Here is a tiny trained network, its code and every weight. The questions are about switching its units off for an input and a class, where a switched-off unit gives its printed mean instead of its output.

import numpy as np


def w(rows, s, z=0):
    codes = np.array(rows[::2]) - 128.0
    scale = np.full(codes.shape[1], s)
    scale[-1] = z or s
    return codes * scale


def f(y):
    return np.maximum(y, 0)


def log_softmax(a):
    a = a - a.max(-1, keepdims=True)
    return a - np.log(np.exp(a).sum(-1, keepdims=True))


def net(x, mask):
    res = np.array(x, float).reshape(1, 5) / 4 @ E
    y = f(res @ A[0][:, :-1].T + A[0][:, -1])
    res = res + np.where(mask, y, B[0][:, -1]) @ B[0][:, :-1]
    return log_softmax(res[-1] @ U[:, :-1].T + U[:, -1])


A, B = {}, {}
E = w([
[194,194,101,116,68,12,55,190],'x0',
[94,147,68,19,145,121,35,10],'x1',
[148,104,201,227,92,140,13,62],'x2',
[102,223,64,180,173,225,46,192],'x3',
[2,199,169,112,34,128,138,141],'x4',
],0.0066)
A[0] = w([
[122,125,72,75,151,134,174,171,12],'n1',
[140,80,197,95,83,74,180,92,43],'n2',
[143,121,158,201,96,125,176,203,20],'n3',
[100,97,164,136,176,172,159,103,61],'n4',
[158,138,92,77,160,122,176,162,34],'n5',
[43,171,137,93,64,130,158,165,60],'n6',
[149,153,126,118,122,76,79,164,21],'n7',
[219,95,78,137,193,136,141,116,11],'n8',
[77,75,131,109,159,203,146,83,13],'n9',
[7,188,176,105,34,123,141,137,76],'n10',
[191,158,106,122,80,62,93,169,101],'n11',
[81,91,167,138,167,219,179,71,60],'n12',
[136,83,169,102,99,88,171,91,14],'n13',
[109,158,87,134,159,162,85,136,39],'n14',
[93,127,64,50,128,122,62,43,50],'n15',
[101,141,113,86,146,111,65,49,42],'n16',
[140,78,174,89,80,65,193,75,119],'n17',
[61,181,168,117,72,128,133,120,27],'n18',
[142,117,156,175,138,118,170,189,80],'n19',
[116,128,167,184,124,124,171,201,28],'n20',
[85,98,163,149,194,206,184,93,61],'n21',
[126,171,114,139,148,173,105,150,18],'n22',
[108,180,89,171,182,205,86,190,8],'n23',
[40,149,145,125,62,119,123,132,41],'n24',
[134,79,191,90,107,78,150,80,27],'n25',
[164,170,117,134,95,46,92,155,57],'n26',
[175,160,95,100,89,66,105,181,118],'n27',
[119,169,81,181,138,192,95,145,34],'n28',
[100,149,69,64,122,120,93,40,60],'n29',
[150,157,136,118,103,59,86,169,67],'n30',
[64,179,95,150,130,190,74,171,71],'n31',
[111,139,75,61,152,122,172,164,25],'n32',
[149,119,180,223,85,142,164,190,55],'n33',
[233,74,72,124,218,114,115,126,26],'n34',
[109,146,63,52,143,128,210,188,35],'n35',
[152,157,124,130,115,102,122,135,44],'n36',
[144,90,178,115,103,70,166,76,45],'n37',
[157,96,234,237,78,150,1,55,1],'n38',
[102,93,152,97,97,91,147,110,66],'n39',
],0.0089,0.0039)
B[0] = w([
[87,85,152,98,130,98,112,139,167],'n1',
[139,178,89,149,146,98,79,179,201],'n2',
[195,163,153,70,119,169,189,132,192],'n3',
[100,149,73,138,72,128,164,84,173],'n4',
[80,77,161,115,147,115,100,131,167],'n5',
[142,61,147,171,169,120,107,83,193],'n6',
[115,118,99,125,87,125,155,111,161],'n7',
[156,50,146,193,171,108,107,62,183],'n8',
[121,151,76,131,56,132,166,101,179],'n9',
[188,39,140,202,190,115,111,58,227],'n10',
[81,125,85,139,61,152,158,65,198],'n11',
[92,147,61,133,44,124,151,84,204],'n12',
[138,165,96,129,143,83,102,167,176],'n13',
[156,159,103,137,156,86,134,170,170],'n14',
[216,167,177,70,119,171,214,146,225],'n15',
[187,161,183,57,108,152,220,159,197],'n16',
[137,212,84,154,162,84,62,178,224],'n17',
[177,52,128,155,151,119,113,97,177],'n18',
[185,156,174,71,121,159,192,132,184],'n19',
[184,137,162,79,118,157,182,137,182],'n20',
[100,137,69,131,48,128,151,87,202],'n21',
[146,143,104,141,136,104,116,162,159],'n22',
[154,168,81,142,150,68,105,178,203],'n23',
[171,55,145,185,159,111,123,87,181],'n24',
[136,174,88,135,158,104,101,181,186],'n25',
[90,136,77,136,59,151,157,82,187],'n26',
[74,123,97,141,65,136,145,78,198],'n27',
[142,167,78,132,152,50,105,181,184],'n28',
[199,157,188,85,120,159,211,155,211],'n29',
[96,141,78,144,59,149,162,86,180],'n30',
[161,158,100,146,163,58,88,179,208],'n31',
[64,70,161,87,151,124,116,173,173],'n32',
[178,154,170,68,120,144,196,131,207],'n33',
[180,45,160,198,165,124,102,73,204],'n34',
[42,63,177,77,129,113,93,176,199],'n35',
[115,127,108,137,100,126,137,131,141],'n36',
[128,171,92,146,156,91,104,177,188],'n37',
[2,18,179,39,147,83,113,199,254],'n38',
[156,161,103,147,162,97,99,166,165],'n39',
],0.0079,0.0089)
U = w([
[197,180,188,65,115,151,200,147,112],'0',
[135,200,49,160,161,79,73,196,111],'1',
[60,143,42,145,39,135,156,56,116],'2',
[4,71,192,69,141,110,107,179,131],'3',
[176,69,155,217,179,120,107,46,129],'4',
[90,180,156,146,132,166,85,113,247],'5',
[100,164,149,145,144,222,65,120,91],'6',
],0.011,0.015)

Each question gives the input, the list of numbers given to net, and the class t.
The units are the neurons (one row each of A and B). Each row of codes is followed by its name. A weight is (code - 128) times the scale printed after its matrix; where a second scale follows, it is the last column's (A, B and U).
mask holds one flag per neuron, in row order. A switched-off neuron (its flag False) gives its mean, the last column of its row in B, instead of its output. The means were averaged over made-up inputs and are rounded, as every weight is.
A unit's drop is (log p(t) with every unit on - log p(t) with that unit switched off) / (log p(t) with every unit on - log p(t) with every unit switched off).
The circuit of an input: a set's keep is (log p(t) with only the set's units on - log p(t) with every unit switched off) / (log p(t) with every unit on - log p(t) with every unit switched off). Starting from the 12 units with the biggest drops (on a tie, the unit counted first), units are removed one at a time, each time the one whose removal leaves the highest keep (on an exact tie, the one counted first), for as long as the keep stays at least 0.8.
units of the circuit, in order: the units of the circuit, biggest drop first
unit that matters most: the unit with the biggest drop
top k neurons: the k neurons with the biggest drops, biggest first
drop of u: that unit's drop, to one decimal
input [4,-1,-7,4,3], class 3: unit that matters most : n35
input [-4,-1,-4,-4,5], class 4: units of the circuit, in order : [n10; n6]
input [8,2,-1,-8,5], class 1: top 2 neurons : [n17; n2]
input [8,2,8,-4,-8], class 2: top 3 neurons : [n11; n26; n30]
input [-4,-8,8,-7,-7], class 0: top 3 neurons : [n33; n3; n19]
input [1,8,7,-2,3], class 0: top 3 neurons : [n15; n16; n29]
input [3,-7,8,-8,-7], class 1: top 2 neurons : [n17; n2]
input [-3,7,-7,5,-7], class 0: top 3 neurons : [n15; n38; n29]
input [-3,5,0,-6,-4], class 1: units of the circuit, in order : [n17; n25]
input [-7,6,-8,1,0], class 3: top 2 neurons : [n35; n32]
input [-2,5,1,5,6], class 4: units of the circuit, in order : [n10; n24]
input [-6,-6,-7,-8,-8], class 1: units of the circuit, in order : [n17; n2]
input [7,-5,4,3,-7], class 2: units of the circuit, in order : [n11; n26]
input [-5,1,1,6,-6], class 1: top 3 neurons : [n23; n10; n28]
input [8,-1,8,-5,-7], class 2: unit that matters most : n11
input [5,3,5,-2,2], class 2: units of the circuit, in order : [n26; n11]
input [-3,3,-3,-6,7], class 4: top 3 neurons : [n10; n6; n24]
input [0,7,7,5,8], class 4: top 3 neurons : [n10; n24; n18]
input [-4,1,7,5,-7], class 3: top 2 neurons : [n38; n10]
input [5,-1,0,-5,8], class 4: units of the circuit, in order : [n10]
input [-3,-3,-5,-8,-8], class 1: top 2 neurons : [n17; n2]
input [8,7,-4,-4,4], class 2: top 3 neurons : [n27; n11; n26]
input [7,4,2,5,3], class 2: drop of n39 : 0.0
input [1,-3,-5,-7,-7], class 1: drop of n17 : 0.6
input [6,-1,1,-6,3], class 1: drop of n25 : 0.3
